B:
0: [-2.91 -1.92  2.88 -2.16  6.53 -6.78 -0.85  1.29  4.88 -2.13  6.92  0.97
  0.11 -6.87 -2.35  6.21  4.83 -6.92  1.96 -3.57  2.48 -2.26  4.65 -0.12
 -6.72  6.89  0.57 -2.77  1.20 -0.07  0.06  3.11  0.92]
1: [-1.53  1.21  1.13  1.42 -1.49 -3.71  0.53 -0.02  2.62 -1.12  0.57  0.50
  0.20 -5.60 -0.09 -0.91 -0.81 -4.11  3.27 -2.92  1.38 -2.14  1.95  0.57
 -3.54  2.95  5.09 -0.44  0.32  0.48  0.90  1.19 -0.81]
2: [-2.70 -3.89  1.71 -4.86  8.30 -1.48 -3.61 -1.10  0.34 -2.75  4.08 -0.22
 -0.46  1.23 -0.34  4.18  2.39 -4.79 -0.01 -3.33  0.63 -1.04 -1.44 -1.72
 -1.49  3.63 -5.88 -0.63  0.19 -1.32 -0.71  0.54  1.86]
3: [ 4.21  4.40 -2.94  2.36  0.26  0.19  1.28 -3.79  1.14 -0.57 -0.73  1.90
 -1.55  2.55  3.37  2.16  1.15  3.71 -0.05 -2.55 -1.20  2.76  1.17  4.40
 -1.69  2.55 -0.92  0.52  2.02  0.12 -0.08 -0.37 -1.24]
4: [ 2.72 -1.91 -0.67  0.88 -2.48 -0.76  0.89  3.23  2.25 -0.58  0.28 -0.59
  0.04 -3.59 -0.84  2.13  3.25  2.73 -4.27 -3.25  0.32 -0.47  8.89  0.56
 -0.85  1.15 -0.75  0.12  1.14 -0.04 -2.21  2.15  1.21]
5: [ 4.33  1.33 -1.40  1.82  2.79 -0.50 -3.43  3.05 -0.08 -4.01  0.01 -0.75
 -0.42 -3.25  0.47 -0.75  3.39  2.67 -2.19 -4.78 -0.46  2.55  3.22  2.04
  0.01 -0.12 -0.76 -0.34  0.88  0.48  0.30  0.40  1.17]
6: [ 0.74  0.23  2.39  0.45  1.50 -3.30  1.33 -2.95  2.09 -0.17  0.93 -0.48
  0.65 -4.39 -0.20  3.67 -0.03 -2.41  4.44 -1.34 -1.12 -4.14  2.39  2.67
 -4.38  1.16  4.76 -2.59  0.99  0.11 -0.38  0.94 -1.57]
7: [ 3.46  1.02  1.06  2.45 -0.63 -1.78 -4.33  5.05 -0.71 -2.93 -2.13 -0.58
  0.61 -3.17 -1.62 -5.36  1.32  0.64  0.51 -3.28 -0.72  3.71 -0.04 -0.29
  2.38  1.22 -1.20  0.96  0.00 -0.53  2.36  1.81  0.06]
8: [-6.70  1.90  1.41  0.89 -0.97 -0.71  2.36 -1.31  0.16  2.67  3.92  0.93
 -0.65  0.54 -0.06  1.56 -3.84 -5.34  4.96  7.46  1.46 -2.21 -5.53  0.11
 -2.40  0.88  3.53 -1.46 -0.60  0.99  0.67 -0.54 -1.30]
9: [ 4.45 -1.79 -1.29 -0.73 -1.69  2.83  2.04 -1.09 -1.20  2.29 -2.67 -1.18
 -0.16  3.56 -0.31 -0.17  0.28  4.66 -3.50 -0.03 -1.41 -0.15  2.98  0.23
  3.93 -3.72 -2.71 -0.73  0.80 -0.99 -0.70  0.06 -0.64]
10: [ 0.42  2.19 -0.72  2.10 -2.33 -0.31  0.51 -1.65 -0.71  1.41 -2.86  0.17
 -0.05  2.46  1.38 -3.72 -0.93  1.66  2.16 -0.21 -2.04  1.70 -2.50  0.36
 -0.91  1.23 -0.55  1.44 -0.27 -0.99  2.80  2.05 -1.45]
11: [-4.96 -4.65  3.12 -3.72  0.22 -0.39  3.15 -0.45 -0.07  1.04  2.59 -0.14
 -0.23 -0.37 -0.63  4.24 -2.60 -4.86  3.03  2.30 -1.66 -7.33 -2.35 -1.56
 -1.91 -0.16  1.99 -2.89 -0.17  0.13 -1.77  2.59 -1.34]
12: [ 4.39 -2.00 -1.89  2.18 -6.87  5.41  0.39  8.40 -3.93  1.15 -4.83 -2.37
  1.44  1.97 -2.53 -6.32 -1.05  7.41 -5.17  4.16 -2.58  2.10  0.99 -1.82
  6.96 -7.24 -2.12  1.19 -1.59 -0.77 -0.29 -0.76  0.32]
13: [-0.50 -3.60  0.25 -2.78 -0.75  0.70  2.98 -1.13  0.58  2.99 -0.08 -0.94
  1.09  1.65 -1.88  2.18  0.38 -0.69 -0.98  2.02  0.72 -2.17  1.25 -1.11
  0.60 -1.73  1.38 -0.05 -0.43 -0.02 -2.84  0.35 -0.51]
14: [-0.15  3.77  0.47  2.01  2.67 -4.45 -1.12 -1.37  2.80 -1.27  3.38  0.82
 -1.74 -2.62  1.43  5.35  1.65 -2.32  3.26 -1.76  0.14  0.14  1.62  3.98
 -6.80  5.45  2.86 -2.07  2.17 -0.27  0.37  1.93 -2.01]
15: [-0.84  0.98 -0.99  0.35 -2.30  2.23  1.44 -1.00  0.24  0.74 -0.84  1.05
 -0.44 -1.12  1.38 -2.78 -3.24  1.38 -1.31  2.76  0.27 -1.95  0.84  0.94
  0.36 -3.79  3.03  0.11 -1.63  0.65  0.16 -1.72  0.08]
16: [-0.56 -0.21  0.15  0.81 -6.20  2.43  2.33  6.02 -1.50  1.71  0.03 -1.99
 -0.19 -0.67 -2.70 -1.29 -1.18  3.54 -4.34  5.36  1.41 -0.95  2.20 -2.08
  2.88 -5.52  3.79  0.42 -1.29  1.84 -1.79 -1.90 -1.01]
17: [ 4.80  4.59 -0.15  5.15 -3.52 -0.89 -0.04 -3.74  0.01  1.18 -3.53  0.26
  0.31 -0.12  0.00 -0.52  1.13  4.51  2.51 -1.49 -1.52  1.75  2.32  3.26
 -1.26  1.50  1.28  0.53  0.65 -0.46  1.90 -0.06 -2.31]
18: [-2.16 -2.94  0.87 -4.28  5.04  1.10  0.74  1.62  0.57 -1.48  4.93 -0.12
 -0.27 -0.30  0.51  4.97  0.93 -2.24 -3.36  2.50  1.06 -2.62  0.30 -0.80
 -0.06 -1.65 -1.70 -1.96 -0.17  1.10 -2.72 -2.45  1.77]
19: [ 3.42  3.88 -1.76  2.84  0.62 -1.01 -2.49 -2.01  0.11  0.12 -3.37  0.66
 -0.29 -0.82  2.18 -1.36  0.46  2.87  1.83 -3.68 -2.34  2.38  0.22  2.90
 -2.28  1.31  2.16  1.14  1.07 -0.50  1.68  1.04 -0.04]
20: [ 3.73  1.39 -0.57  0.66  0.56 -0.45  0.27 -2.79  1.89 -0.91 -1.02  0.48
 -0.45 -2.51  2.09  2.62 -0.46  3.32 -0.83 -2.35 -1.49 -1.99  4.99  3.22
 -2.63 -1.68  4.65 -1.59  0.69 -0.34 -0.58  0.22 -1.17]

[-0.57 -3.11  1.64 -0.61  0.05  0.60  0.26  1.20  0.62  0.02 -0.16 -1.06
  0.69 -0.13  0.03 -0.12  0.11  1.01 -0.46  0.59 -0.15 -0.05 -0.30  5.50
 -0.09  0.49  1.71 -0.61  0.41] | 0
[-0.02  1.37  0.00  0.26  0.40 -0.64 -0.12  0.63  0.03  0.26 -0.30  3.07
 -0.06 -0.01 -1.00  0.32 -0.04 -0.88  0.03  0.61 -0.70 -0.69 -0.31  0.00
  0.05 -0.03 -0.22  0.39  0.20] | 10
[ 0.83 -0.98 -1.59  0.25 -0.08  0.85 -0.11 -0.49  0.54  0.12 -0.11 -0.09
 -0.25 -0.69  0.04 -0.05  0.10  0.33  0.70 -0.54 -0.63 -1.08  0.31 -0.21
 -0.78  0.86  0.47  0.15 -0.01] | 13
[-0.14  0.07  1.96 -0.06  0.08 -0.44  0.08  0.33  0.35  0.07 -0.06 -0.35
 -0.53 -0.28 -1.23 -0.21  0.02 -0.06 -0.37  0.35 -0.56  0.46 -0.17  4.30
 -0.06 -1.32  0.75  0.34  0.28] | 14
[-0.77  1.46  1.34  0.36 -0.47  0.08  0.33  0.08 -0.47 -0.38  0.39 -1.45
 -0.70 -1.12 -0.42 -0.56 -0.16 -0.06  0.69 -0.26  0.01  0.59  0.19  0.59
  0.24 -0.81 -0.71 -0.09  0.51] | 20
[ 0.34 -2.50 -0.10 -0.45  0.09  0.22 -0.07 -2.22  0.29 -0.03  0.23 -2.51
 -0.31  0.13  0.48 -0.80  0.01  0.24  0.02 -0.62  0.68 -0.03 -0.08  0.17
 -0.21 -0.05  0.29 -0.24 -0.55] | 18
[-0.37  0.51 -0.35  0.52 -0.43  0.23  0.54  2.54 -0.54 -0.42 -0.12 -0.20
  1.05 -0.12  0.39  0.43  0.06  0.51  0.38  0.02  0.34  0.95  0.11  2.50
  0.42 -0.06  0.56 -0.74  0.23] | 1
[-0.26  1.35  2.67 -0.67  0.02  0.09  0.03 -1.03  0.95 -0.03  0.19 -0.54
 -0.31 -0.29 -0.64 -0.22 -0.10 -1.34  0.44 -0.81 -0.31  0.11 -0.01  0.17
  0.16 -2.17  0.09  0.41 -0.10] | 3
[-0.26 -2.52  1.42 -0.66  0.26  0.03 -0.07 -3.28  1.89 -0.32  0.69 -0.27
  0.43  0.03 -0.94 -0.46  0.34 -0.04 -2.19  0.57  0.70 -0.25 -0.80  1.50
 -0.14  1.00  0.64 -0.47 -0.31] | 2
[ 0.06  1.17 -0.93  0.69  0.02 -0.42  0.05  0.36 -0.70 -0.34 -0.01 -0.78
  0.15  0.23  0.77  0.14  0.01 -0.08  1.15 -0.29  0.79 -0.06  0.34 -0.94
  0.71 -0.02 -0.29 -0.34 -0.42] | 15
[ 1.66 -1.03 -2.60  1.11  0.36 -1.19 -0.22  0.71  0.07  0.39 -0.57  0.32
 -0.38  0.74 -0.77  0.36  0.28 -0.51  0.58  0.18  0.02  0.52  0.73  2.57
 -0.14 -0.08  1.01  0.61 -0.20] | 8
[-0.38  1.73 -1.37 -0.11  0.15  0.44 -0.16  1.03 -2.77  0.64 -0.43  0.47
 -1.22 -0.15  2.09 -0.53 -0.59  0.98  0.18  0.42 -0.49 -0.82 -0.17 -6.22
 -0.02  0.19 -1.98 -0.01 -0.19] | 12
[-0.56  2.43  2.36 -0.35  0.13 -0.90  0.03  0.25  0.34 -0.07  0.04  1.02
 -0.09 -0.30 -0.24 -0.16 -0.12 -1.29 -0.14 -0.07 -0.26 -0.05 -0.06  0.91
  0.49 -0.03 -0.24  0.28  0.04] | 19
[-1.01 -0.08  1.54  0.06  0.02  1.30  0.17  1.15 -0.66 -0.02 -0.01 -0.98
  0.54 -0.70  1.32 -0.28 -0.39  1.19  0.42 -0.78 -0.35 -1.03 -0.48 -0.73
 -0.27 -0.16  0.06 -0.58  0.29] | 4
[ 1.01 -1.75 -3.01  1.21  0.30  0.24  0.14 -0.58 -0.79  0.04 -0.18  0.04
 -0.27 -1.25 -1.77 -0.74  0.19 -0.11 -0.63  0.46 -0.01 -0.41  0.06  1.31
 -0.50  0.95  0.54 -0.05  0.15] | 11
[-0.02  0.15 -0.12  0.77 -0.29  0.65  0.18  0.81 -0.49 -0.18 -0.10 -1.05
 -0.80 -0.57 -1.14 -0.18  0.18  0.22  0.22  0.16 -0.52  1.09  0.63  3.13
  0.02  0.19  0.11 -0.09  0.76] | 6
[ 0.07  0.37  0.32  0.24 -0.19  0.88 -0.05 -1.19  0.06 -0.07  0.21 -0.28
 -0.55 -1.03  0.09 -0.45 -0.25  0.01  0.72  0.17 -0.56  0.12 -0.07 -3.11
 -0.25 -0.50 -0.90  0.37  0.27] | 9
[-1.67  1.00  3.15 -0.85 -0.18  0.19  0.17  0.01 -0.73 -0.24 -0.07 -0.98
 -0.51 -0.30  1.25 -0.41 -0.24  0.36 -0.81  0.13  0.07  0.93 -0.09 -0.39
  0.58 -0.77 -0.95 -0.55 -0.10] | 5
[-1.63  1.35  1.66 -0.37 -0.04  0.04  0.15  1.81 -1.39 -0.01 -0.06  1.25
  0.28  0.26  1.19  0.10 -0.07  0.60 -1.49  1.36  0.04  0.53 -0.08 -0.66
  0.05  0.29 -0.91 -0.67  0.11] | 7
[-0.54  2.49  1.45 -0.19  0.02 -0.14 -0.10  0.84  0.20  0.19 -0.09  0.11
 -0.69  0.10 -0.88  0.42 -0.09 -0.51  0.24  0.24 -1.23 -0.01  0.12  0.51
  0.05 -0.60 -0.49  0.71  0.64] | 17
[ 0.49 -0.05 -2.57  0.22 -0.27 -0.30 -0.18  2.15 -2.25  0.39 -0.48 -1.27
 -0.35  0.10  1.71 -0.06 -0.29  1.60  1.73 -0.39 -0.27 -0.23  0.52 -2.50
 -0.19 -0.19 -0.62  0.34  0.10] | 16
